Here is a tiny trained network, its code and every weight. The questions are about switching its units off for an input and a class, where a switched-off unit gives its printed mean instead of its output.

import numpy as np


def w(rows, s, z=0):
    codes = np.array(rows[::2]) - 128.0
    scale = np.full(codes.shape[1], s)
    scale[-1] = z or s
    return codes * scale


def norm(h):
    return h / np.sqrt((h * h).mean(-1, keepdims=True) + 1e-5)


def f(y):
    return y / 2 * (1 + np.tanh(0.7978845608 * (y + 0.044715 * y**3)))


def log_softmax(a):
    a = a - a.max(-1, keepdims=True)
    return a - np.log(np.exp(a).sum(-1, keepdims=True))


def net(x, mask):
    res = np.array(x, float).reshape(1, 5) / 4 @ E
    u = 0
    for l in range(4):
        y = f(norm(res) @ A[l][:, :-1].T + A[l][:, -1])
        res = res + np.where(mask[u : u + 4], y, B[l][:, -1]) @ B[l][:, :-1]
        u += 4
    return log_softmax(norm(res)[-1] @ U[:, :-1].T + U[:, -1])


A, B = {}, {}
E = w([
[82,217,37,149,2],'x0',
[117,130,125,158,155],'x1',
[209,146,224,225,33],'x2',
[171,149,71,109,115],'x3',
[99,117,166,139,136],'x4',
],0.007)
A[0] = w([
[187,157,140,107,145,200],'0.n1',
[183,70,164,105,138,3],'0.n2',
[255,158,150,97,159,209],'0.n3',
[150,79,124,11,181,142],'0.n4',
],0.0096,0.0031)
B[0] = w([
[133,72,152,157,254,179],'0.n1',
[168,129,232,81,86,167],'0.n2',
[64,69,201,165,85,247],'0.n3',
[132,234,99,162,220,253],'0.n4',
],0.0092,0.0045)
A[1] = w([
[130,118,105,184,2,54],'1.n1',
[145,193,152,42,114,254],'1.n2',
[206,143,170,175,46,250],'1.n3',
[129,67,100,86,138,24],'1.n4',
],0.0088,0.0015)
B[1] = w([
[149,199,52,102,141,229],'1.n1',
[113,125,182,147,176,146],'1.n2',
[112,99,127,252,71,253],'1.n3',
[119,175,109,109,70,110],'1.n4',
],0.011,0.0056)
A[2] = w([
[73,130,135,148,106,13],'2.n1',
[71,158,63,59,131,124],'2.n2',
[142,112,134,153,2,251],'2.n3',
[35,210,147,145,73,131],'2.n4',
],0.01,0.0021)
B[2] = w([
[254,70,108,89,211,130],'2.n1',
[232,3,229,90,41,216],'2.n2',
[76,161,216,154,217,254],'2.n3',
[199,191,57,103,39,205],'2.n4',
],0.01,0.0058)
A[3] = w([
[125,142,99,6,78,134],'3.n1',
[142,75,143,176,117,253],'3.n2',
[28,192,124,63,218,191],'3.n3',
[144,177,118,59,138,183],'3.n4',
],0.011,0.0031)
B[3] = w([
[232,66,193,116,50,217],'3.n1',
[86,73,52,30,160,253],'3.n2',
[170,175,2,66,133,236],'3.n3',
[60,87,160,46,97,174],'3.n4',
],0.0088,0.0049)
U = w([
[132,170,68,100,254,253],'0',
[207,63,126,114,74,108],'1',
[69,39,209,207,201,169],'2',
[131,228,96,236,121,23],'3',
],0.015,0.0016)

Each question gives the input, the list of numbers given to net, and the class t.
The units are the neurons (one row each of A and B). Each row of codes is followed by its name. A weight is (code - 128) times the scale printed after its matrix; where a second scale follows, it is the last column's (A, B and U).
mask holds one flag per neuron, layer by layer. A switched-off neuron (its flag False) gives its mean, the last column of its row in B, instead of its output. The means were averaged over made-up inputs and are rounded, as every weight is.
A unit's drop is (log p(t) with every unit on - log p(t) with that unit switched off) / (log p(t) with every unit on - log p(t) with every unit switched off).
The circuit of an input: a set's keep is (log p(t) with only the set's units on - log p(t) with every unit switched off) / (log p(t) with every unit on - log p(t) with every unit switched off). Starting from the 12 units with the biggest drops (on a tie, the unit counted first), units are removed one at a time, each time the one whose removal leaves the highest keep (on an exact tie, the one counted first), for as long as the keep stays at least 0.8.
units of the circuit, in order: the units of the circuit, biggest drop first
top k neurons: the k neurons with the biggest drops, biggest first
top k neurons in layer l: the k neurons of layer l with the biggest drops, biggest first
drop when u is switched off: that unit's drop, to one decimal
input [-8,6,-3,-5,-5], class 0: top neuron	3.n3
input [1,-6,5,-6,-2], class 3: top 4 neurons	1.n1, 2.n2, 2.n4, 0.n2
input [1,8,-3,4,4], class 1: units of the circuit, in order	1.n3, 2.n2
input [1,1,5,8,-7], class 3: top 2 neurons	1.n1, 2.n2
input [1,7,1,0,8], class 3: top 3 neurons	0.n1, 2.n2, 2.n4
input [-7,3,0,-2,-6], class 0: top 3 neurons	0.n4, 1.n3, 2.n2
input [1,0,4,3,-4], class 3: top 2 neurons in layer 1	1.n1, 1.n2
input [0,-6,0,7,8], class 0: top 3 neurons	0.n1, 2.n2, 1.n3
input [0,-8,2,6,-2], class 2: drop when 0.n1 is switched off	0.3
input [0,-7,7,2,-3], class 2: top 2 neurons	2.n3, 0.n1
input [3,5,-2,-6,6], class 1: drop when 1.n3 is switched off	0.6
input [5,0,-2,2,0], class 1: drop when 1.n2 is switched off	0.0
input [-6,0,-7,-5,3], class 0: drop when 3.n3 is switched off	0.1
input [-2,5,1,3,-6], class 2: units of the circuit, in order	0.n3
